Below are the code and all the weights of a small trained network. Each question names an input and a class and asks about switching units off, where a switched-off unit gives its printed mean instead of its output.

import numpy as np


def w(rows, s, z=0):
    codes = np.array(rows[::2]) - 128.0
    scale = np.full(codes.shape[1], s)
    scale[-1] = z or s
    return codes * scale


def f(y):
    return np.maximum(y, 0)


def log_softmax(a):
    a = a - a.max(-1, keepdims=True)
    return a - np.log(np.exp(a).sum(-1, keepdims=True))


def net(x, mask):
    res = np.array(x, float).reshape(1, 5) / 4 @ E
    y = f(res @ A[0][:, :-1].T + A[0][:, -1])
    res = res + np.where(mask, y, B[0][:, -1]) @ B[0][:, :-1]
    return log_softmax(res[-1] @ U[:, :-1].T + U[:, -1])


A, B = {}, {}
E = w([
[46,135,191,207,122,122,179,88,182],'x0',
[160,71,142,140,211,110,106,53,138],'x1',
[130,140,143,87,106,158,153,60,82],'x2',
[107,124,210,84,97,139,48,124,54],'x3',
[103,212,138,148,81,2,134,152,71],'x4',
],0.0067)
A[0] = w([
[170,57,149,95,191,134,18,93,112,121],'n1',
[66,160,153,229,137,49,184,97,166,148],'n2',
[70,150,151,218,138,59,179,95,166,148],'n3',
[66,160,161,217,130,62,170,89,155,155],'n4',
[199,90,33,130,163,185,184,137,179,145],'n5',
[70,158,203,74,3,175,110,135,70,239],'n6',
[180,55,128,91,202,130,26,95,107,123],'n7',
[116,209,95,143,84,48,89,222,116,188],'n8',
[153,86,151,42,161,124,59,60,44,219],'n9',
[140,204,101,109,93,55,85,239,86,144],'n10',
[96,78,200,79,95,218,91,95,93,207],'n11',
[136,223,104,74,69,66,107,161,33,199],'n12',
[110,146,113,227,150,95,210,110,183,218],'n13',
[196,16,107,117,233,162,67,102,155,220],'n14',
[29,125,195,182,93,161,140,131,163,202],'n15',
[209,30,89,115,213,175,103,113,156,254],'n16',
[178,105,34,148,160,197,231,151,206,133],'n17',
[129,171,89,114,107,80,64,221,95,169],'n18',
],0.0057,0.0027)
B[0] = w([
[206,61,194,110,189,166,48,72,116,197],'n1',
[168,92,131,225,203,42,220,150,138,238],'n2',
[163,95,135,201,198,73,204,144,140,228],'n3',
[165,111,148,209,189,68,204,132,137,230],'n4',
[50,67,47,51,90,188,140,159,198,215],'n5',
[70,242,172,153,86,129,126,122,107,253],'n6',
[196,75,168,70,173,162,62,87,111,199],'n7',
[197,147,94,124,99,40,108,254,104,238],'n8',
[199,138,193,82,138,147,120,56,76,225],'n9',
[211,163,69,98,50,52,71,243,81,233],'n10',
[67,181,213,166,124,189,100,72,134,213],'n11',
[230,197,70,52,50,65,130,139,41,250],'n12',
[132,87,72,170,178,89,200,185,160,243],'n13',
[137,24,138,70,166,193,66,113,146,246],'n14',
[70,165,174,206,160,121,143,177,170,235],'n15',
[106,7,115,48,143,210,70,109,174,249],'n16',
[30,89,28,83,109,170,169,190,213,232],'n17',
[186,130,110,96,60,101,57,188,102,216],'n18',
],0.006,0.0056)
U = w([
[1,208,220,201,99,180,91,124,147,193],'0',
[138,216,141,88,73,124,179,12,63,253],'1',
[180,66,194,96,184,172,50,52,118,60],'2',
[19,88,23,87,117,189,144,154,196,49],'3',
[183,183,78,106,28,62,92,201,76,43],'4',
[130,111,135,252,220,58,230,140,151,182],'5',
],0.0068,0.00046)

Each question gives the input, the list of numbers given to net, and the class t.
The units are the neurons (one row each of A and B). Each row of codes is followed by its name. A weight is (code - 128) times the scale printed after its matrix; where a second scale follows, it is the last column's (A, B and U).
mask holds one flag per neuron, in row order. A switched-off neuron (its flag False) gives its mean, the last column of its row in B, instead of its output. The means were averaged over made-up inputs and are rounded, as every weight is.
A unit's drop is (log p(t) with every unit on - log p(t) with that unit switched off) / (log p(t) with every unit on - log p(t) with every unit switched off).
The circuit of an input: a set's keep is (log p(t) with only the set's units on - log p(t) with every unit switched off) / (log p(t) with every unit on - log p(t) with every unit switched off). Starting from the 12 units with the biggest drops (on a tie, the unit counted first), units are removed one at a time, each time the one whose removal leaves the highest keep (on an exact tie, the one counted first), for as long as the keep stays at least 0.8.
circuit, biggest first: the units of the circuit, biggest drop first
top k neurons: the k neurons with the biggest drops, biggest first
drop of u: that unit's drop, to one decimal
input [7,3,7,-7,-6], class 3: circuit, biggest first : n17
input [-1,-6,1,6,-4], class 0: circuit, biggest first : n11; n6
input [-8,-1,3,-8,1], class 3: circuit, biggest first : n5; n17
input [-5,7,-3,1,5], class 2: circuit, biggest first : n1; n7
input [8,-6,8,-1,-5], class 0: circuit, biggest first : n11; n15
input [8,6,5,-3,-6], class 3: circuit, biggest first : n17; n5
input [7,3,2,7,6], class 5: circuit, biggest first : n2; n4
input [0,-7,4,7,-6], class 0: top 2 neurons : n11; n6
input [7,1,2,-5,-6], class 3: top 2 neurons : n17; n5
input [-6,-6,-7,-3,-4], class 3: drop of n12 : 0.1
input [-3,4,-5,-3,-3], class 3: drop of n17 : 0.6
input [-5,-2,8,-5,0], class 3: drop of n14 : -0.1
input [8,-8,-3,2,-2], class 5: drop of n2 : 0.1
input [1,-2,7,6,-1], class 1: top neuron : n9
